Below is a small trained network, with its code and all its weights. Each question gives an input and a target symbol and asks what happens when units are switched off, that is, made to give their printed mean instead of their output.

import numpy as np


def w(rows, s, z=0):
    codes = np.array(rows[::2]) - 128.0
    scale = np.full(codes.shape[1], s)
    scale[-1] = z or s
    return codes * scale


def norm(h):
    return h / np.sqrt((h * h).mean(-1, keepdims=True) + 1e-5)


def f(y):
    return np.maximum(y, 0)


def softmax(a):
    e = np.exp(a - a.max(-1, keepdims=True))
    return e / e.sum(-1, keepdims=True)


def log_softmax(a):
    a = a - a.max(-1, keepdims=True)
    return a - np.log(np.exp(a).sum(-1, keepdims=True))


def net(x, mask):
    ids = ['ΓΩβδεζηξπστφψ'.index(c) for c in x.split()]
    T = len(ids)
    res = E[ids] + P[:T]
    r = norm(res)
    for j in range(2):
        rows = slice(3 * j, 3 * j + 3)
        q, k, v = (r @ M[0][rows].T for M in (Q, K, V))
        z = softmax(np.where(np.tri(T) > 0, q @ k.T / 3**0.5, -1e9)) @ v
        o = O[0][rows]
        res = res + np.where(mask[j], z, o[:, -1]) @ o[:, :-1]
    y = f(norm(res) @ A[0][:, :-1].T + A[0][:, -1])
    res = res + np.where(mask[2:14], y, B[0][:, -1]) @ B[0][:, :-1]
    return log_softmax(norm(res)[-1] @ U[:, :-1].T + U[:, -1])


Q, K, V, O, A, B = {}, {}, {}, {}, {}, {}
E = w([
[177,103,87,124,163,133,142,143,133],'Γ',
[254,130,176,112,125,112,114,106,75],'Ω',
[120,64,197,158,183,122,166,129,61],'β',
[148,167,110,98,150,142,165,61,147],'δ',
[99,156,109,156,134,121,125,107,60],'ε',
[135,117,101,82,112,102,72,92,113],'ζ',
[73,63,104,86,134,69,167,116,119],'η',
[89,186,157,83,179,102,114,162,157],'ξ',
[158,143,99,135,138,55,174,156,165],'π',
[120,117,108,97,109,65,129,149,114],'σ',
[99,110,100,116,203,146,102,73,125],'τ',
[128,107,142,135,154,172,82,117,126],'φ',
[177,74,127,126,133,93,121,147,194],'ψ',
],0.028)
P = w([
[156,112,107,255,145,57,118,5,197],'0',
[160,78,78,12,179,141,105,164,136],'1',
[125,117,130,61,181,127,154,157,131],'2',
[130,99,140,84,195,137,112,156,107],'3',
[143,106,187,110,170,123,174,150,91],'4',
[98,125,183,88,175,125,183,123,131],'5',
[147,95,154,81,200,98,149,133,127],'6',
[158,75,137,48,224,92,94,134,134],'7',
[162,84,143,90,225,80,119,135,127],'8',
[136,99,169,110,233,94,162,119,131],'9',
[168,75,162,93,216,85,149,113,129],'10',
],0.0071)
Q[0] = w([
[112,154,58,145,70,248,122,185,163],'head 0',
[108,122,135,161,176,177,83,133,140],'head 0',
[152,76,137,140,173,90,142,82,112],'head 0',
[125,164,140,130,205,172,142,159,145],'head 1',
[141,146,139,136,165,87,123,113,115],'head 1',
[153,131,170,100,247,91,152,57,108],'head 1',
],0.016)
K[0] = w([
[85,106,149,13,105,203,216,228,72],'head 0',
[111,73,158,147,94,178,124,91,147],'head 0',
[131,198,196,147,135,113,61,89,197],'head 0',
[145,89,90,154,133,231,176,133,112],'head 1',
[96,126,105,170,113,115,101,98,132],'head 1',
[172,121,106,251,114,26,124,10,169],'head 1',
],0.011)
V[0] = w([
[9,152,132,102,165,98,82,46,201],'head 0',
[123,210,161,58,118,25,191,142,125],'head 0',
[72,82,145,224,159,71,48,187,195],'head 0',
[137,158,165,34,11,82,67,95,172],'head 1',
[27,107,114,137,149,52,130,130,83],'head 1',
[158,228,17,155,77,108,55,139,80],'head 1',
],0.011)
O[0] = w([
[86,212,154,142,214,165,79,32,148,254],'head 0',
[235,143,142,132,255,33,130,154,61,122],'head 0',
[111,138,194,238,121,102,80,155,212,161],'head 0',
[98,109,172,27,69,37,45,91,188,71],'head 1',
[23,68,111,127,134,46,104,131,85,100],'head 1',
[165,184,38,132,95,138,56,124,91,155],'head 1',
],0.0078,0.0079)
A[0] = w([
[219,164,136,98,105,31,169,167,101,152],'neuron 0',
[40,84,120,80,122,47,135,105,107,187],'neuron 1',
[130,162,133,87,84,81,63,98,125,37],'neuron 2',
[155,103,212,82,132,125,154,129,180,186],'neuron 3',
[87,95,144,103,183,126,191,47,98,238],'neuron 4',
[142,173,110,85,117,98,224,41,126,206],'neuron 5',
[136,166,111,34,67,126,107,234,106,157],'neuron 6',
[183,210,112,142,175,17,177,106,115,219],'neuron 7',
[165,195,144,182,97,153,154,57,136,138],'neuron 8',
[114,138,156,116,175,184,207,191,126,120],'neuron 9',
[155,137,77,120,248,138,125,147,193,207],'neuron 10',
[77,202,120,174,73,107,133,106,11,249],'neuron 11',
],0.012,0.0019)
B[0] = w([
[49,91,185,152,85,115,111,113,86,167],'neuron 0',
[174,113,106,98,161,193,116,212,184,173],'neuron 1',
[170,80,93,135,150,128,107,90,90,166],'neuron 2',
[191,141,150,124,115,67,140,92,126,158],'neuron 3',
[95,109,102,102,145,115,179,78,105,196],'neuron 4',
[141,129,154,60,100,74,117,163,126,178],'neuron 5',
[173,170,135,186,171,165,103,117,100,157],'neuron 6',
[110,154,136,98,122,177,110,249,150,217],'neuron 7',
[132,102,110,65,93,139,107,145,104,171],'neuron 8',
[224,126,127,140,179,130,112,143,130,193],'neuron 9',
[177,164,109,176,59,126,193,64,147,252],'neuron 10',
[137,145,85,200,121,47,116,123,100,143],'neuron 11',
],0.017,0.014)
U = w([
[221,93,53,139,103,198,160,148,139,182],'Γ',
[140,119,214,104,91,137,111,100,39,229],'Ω',
[127,53,181,132,219,119,171,93,83,69],'β',
[129,193,94,3,72,137,173,105,108,151],'δ',
[90,157,33,156,99,65,124,136,83,176],'ε',
[177,125,62,81,157,117,42,79,147,5],'ζ',
[89,56,91,78,178,105,199,165,190,128],'η',
[139,253,178,127,215,158,107,123,168,156],'ξ',
[84,155,121,137,46,114,168,215,157,147],'π',
[115,109,93,104,145,113,96,197,173,57],'σ',
[87,139,91,120,157,148,168,12,117,138],'τ',
[76,126,153,112,86,221,128,114,177,190],'φ',
[158,83,147,143,72,37,146,87,217,123],'ψ',
],0.0063,0.0013)

Each question gives the input, a string of symbols that net reads in full, and the target symbol t.
The units are the heads (3 rows each of Q, K, V and O) and the neurons (one row each of A and B). Each row of codes is followed by its name. A weight is (code - 128) times the scale printed after its matrix; where a second scale follows, it is the last column's (O, A, B and U).
mask holds one flag per unit, heads first, then neurons. A switched-off unit (its flag False) gives its mean, the last column of its rows in O or B, instead of its output. The means were averaged over made-up inputs and are rounded, as every weight is.
A unit's drop is (log p(t) with every unit on - log p(t) with that unit switched off) / (log p(t) with every unit on - log p(t) with every unit switched off).
The circuit of an input: a set's keep is (log p(t) with only the set's units on - log p(t) with every unit switched off) / (log p(t) with every unit on - log p(t) with every unit switched off). Starting from the 12 units with the biggest drops (on a tie, the unit counted first), units are removed one at a time, each time the one whose removal leaves the highest keep (on an exact tie, the one counted first), for as long as the keep stays at least 0.8.
circuit, biggest first: the units of the circuit, biggest drop first
k most important neurons: the k neurons with the biggest drops, biggest first
which heads matter: for each layer, one digit per head in row order, 1 if its drop is at least 0.15 and else 0, layers parted by /
input φ Γ β π Γ, target φ: which heads matter => 10
input ζ η Γ Γ π Γ ζ σ δ, target ζ: circuit, biggest first => [head 1; neuron 2]
input δ ξ φ ψ δ Ω δ ξ ε π ξ, target δ: circuit, biggest first => [head 0; neuron 5]
input ξ Γ Γ Γ π π δ ζ δ ξ β, target ξ: which heads matter => 10
input ε β δ ξ Γ Γ η ψ Γ δ, target ε: circuit, biggest first => [head 1; neuron 11]
input Ω ζ η δ ψ Γ δ ζ, target Ω: circuit, biggest first => [head 0; neuron 0; neuron 6]
input ψ Γ Γ ζ Γ ξ ε φ Ω ξ τ, target ψ: circuit, biggest first => [head 0; head 1]
input ξ τ ξ π, target ξ: which heads matter => 10
input ζ δ Γ, target ζ: circuit, biggest first => [head 1]
input ζ ψ ξ δ Γ Γ ψ Ω ξ, target ζ: which heads matter => 01
input ψ ξ δ φ Γ, target ψ: circuit, biggest first => [head 1; head 0; neuron 7]
input τ π ζ δ δ Γ Γ ε, target τ: circuit, biggest first => [head 0; neuron 7]
input τ η Γ ψ π ξ δ, target τ: 2 most important neurons => [neuron 7; neuron 4]
input δ η η ξ Γ τ Ω τ, target δ: circuit, biggest first => [head 0; neuron 5; neuron 9]
input ξ Γ ξ η ψ, target ξ: circuit, biggest first => [head 0]
input δ ξ ξ ε ψ τ Γ δ, target δ: which heads matter => 00
input ψ ξ ζ, target ψ: which heads matter => 11
input ψ Γ π, target ψ: circuit, biggest first => [head 1; neuron 0]
input φ ζ Γ ζ Γ Γ η Γ π ζ, target φ: which heads matter => 10
input η Γ δ Γ Γ ξ η, target η: which heads matter => 01
input ξ Ω δ ζ Γ ε Ω Γ ζ, target ξ: which heads matter => 10
